Here is a tiny trained network, its code and every weight. The questions are about switching its units off for an input and a class, where a switched-off unit gives its printed mean instead of its output.

import numpy as np


def w(rows, s, z=0):
    codes = np.array(rows[::2]) - 128.0
    scale = np.full(codes.shape[1], s)
    scale[-1] = z or s
    return codes * scale


def f(y):
    return np.maximum(y, 0)


def log_softmax(a):
    a = a - a.max(-1, keepdims=True)
    return a - np.log(np.exp(a).sum(-1, keepdims=True))


def net(x, mask):
    res = np.array(x, float).reshape(1, 5) / 4 @ E
    y = f(res @ A[0][:, :-1].T + A[0][:, -1])
    res = res + np.where(mask, y, B[0][:, -1]) @ B[0][:, :-1]
    return log_softmax(res[-1] @ U[:, :-1].T + U[:, -1])


A, B = {}, {}
E = w([
[91,91,157,161,131,100,124,77,170],'x0',
[163,165,226,2,130,68,92,186,178],'x1',
[73,19,124,115,85,64,145,121,177],'x2',
[36,118,232,141,181,105,182,168,73],'x3',
[136,166,140,206,99,73,135,73,118],'x4',
],0.012)
A[0] = w([
[167,70,110,22,92,125,95,195,216,181],'n0',
[204,134,76,110,108,110,57,110,108,171],'n1',
[109,100,165,132,124,87,177,71,86,129],'n2',
[201,148,105,125,82,141,102,93,165,142],'n3',
[85,152,206,174,65,101,119,116,97,191],'n4',
[174,163,73,198,106,141,94,80,133,158],'n5',
[86,138,104,182,165,156,158,77,48,142],'n6',
[211,189,88,107,94,139,21,78,128,172],'n7',
[196,109,124,190,153,177,131,95,87,254],'n8',
[58,100,137,181,137,53,184,57,134,185],'n9',
[131,28,143,83,108,12,126,145,164,196],'n10',
[105,60,151,93,128,140,135,182,103,212],'n11',
[80,86,62,112,95,105,147,103,175,138],'n12',
[96,147,157,70,174,105,112,245,148,183],'n13',
[87,94,105,207,190,125,230,99,83,173],'n14',
[179,191,198,58,121,140,128,210,160,168],'n15',
[71,119,134,128,129,61,72,170,155,177],'n16',
[113,96,95,151,94,198,155,107,133,138],'n17',
],0.011,0.0045)
B[0] = w([
[101,106,98,143,183,134,105,146,136,251],'n0',
[145,135,125,167,169,137,146,132,160,211],'n1',
[172,124,144,124,112,124,112,106,128,180],'n2',
[125,141,117,155,172,119,161,130,195,205],'n3',
[162,96,164,116,88,134,149,119,123,184],'n4',
[177,162,68,188,151,123,159,82,141,228],'n5',
[95,146,113,129,84,140,159,116,73,218],'n6',
[129,150,164,143,175,96,132,117,199,245],'n7',
[106,250,130,151,112,152,186,86,130,217],'n8',
[166,108,112,119,106,89,131,98,108,236],'n9',
[95,65,133,62,142,113,123,112,157,247],'n10',
[129,108,164,82,138,137,125,143,103,199],'n11',
[92,102,81,128,138,126,121,66,134,210],'n12',
[157,93,188,80,162,184,68,195,120,223],'n13',
[149,121,111,156,73,155,140,116,64,246],'n14',
[155,129,163,133,176,147,92,177,129,237],'n15',
[132,71,127,69,98,106,115,132,152,187],'n16',
[89,165,89,145,113,157,135,98,127,200],'n17',
],0.013,0.016)
U = w([
[139,94,163,93,163,150,65,255,126,164],'0',
[155,155,115,171,152,106,141,105,196,94],'1',
[125,208,148,104,123,138,122,147,125,154],'2',
[91,151,105,149,82,154,145,110,41,180],'3',
[25,73,104,86,152,102,89,116,144,2],'4',
[187,81,150,97,62,75,128,109,126,175],'5',
],0.012,0.0012)

Each question gives the input, the list of numbers given to net, and the class t.
The units are the neurons (one row each of A and B). Each row of codes is followed by its name. A weight is (code - 128) times the scale printed after its matrix; where a second scale follows, it is the last column's (A, B and U).
mask holds one flag per neuron, in row order. A switched-off neuron (its flag False) gives its mean, the last column of its row in B, instead of its output. The means were averaged over made-up inputs and are rounded, as every weight is.
A unit's drop is (log p(t) with every unit on - log p(t) with that unit switched off) / (log p(t) with every unit on - log p(t) with every unit switched off).
The circuit of an input: a set's keep is (log p(t) with only the set's units on - log p(t) with every unit switched off) / (log p(t) with every unit on - log p(t) with every unit switched off). Starting from the 12 units with the biggest drops (on a tie, the unit counted first), units are removed one at a time, each time the one whose removal leaves the highest keep (on an exact tie, the one counted first), for as long as the keep stays at least 0.8.
units of the circuit, in order: the units of the circuit, biggest drop first
most important unit: the unit with the biggest drop
top k neurons: the k neurons with the biggest drops, biggest first
drop when u is switched off: that unit's drop, to one decimal
input [-6,2,8,-4,7], class 4: most important unit -> n10
input [6,1,4,-4,5], class 5: top 3 neurons -> (n9, n8, n0)
input [5,-2,2,-1,1], class 5: units of the circuit, in order -> (n9, n0)
input [-8,1,7,-7,-7], class 4: top 3 neurons -> (n12, n10, n0)
input [8,2,-5,8,-1], class 0: top 2 neurons -> (n13, n5)
input [-1,0,-8,3,0], class 2: top 2 neurons -> (n8, n14)
input [1,8,5,7,7], class 0: top 2 neurons -> (n13, n15)
input [8,-1,8,-5,3], class 4: top 2 neurons -> (n12, n10)
input [7,-7,2,-5,1], class 3: top 2 neurons -> (n14, n6)
input [6,3,1,7,0], class 5: drop when n2 is switched off -> 0.2
input [-7,-1,5,-6,-8], class 4: drop when n0 is switched off -> 0.1
input [7,8,1,0,-3], class 0: drop when n3 is switched off -> 0.0
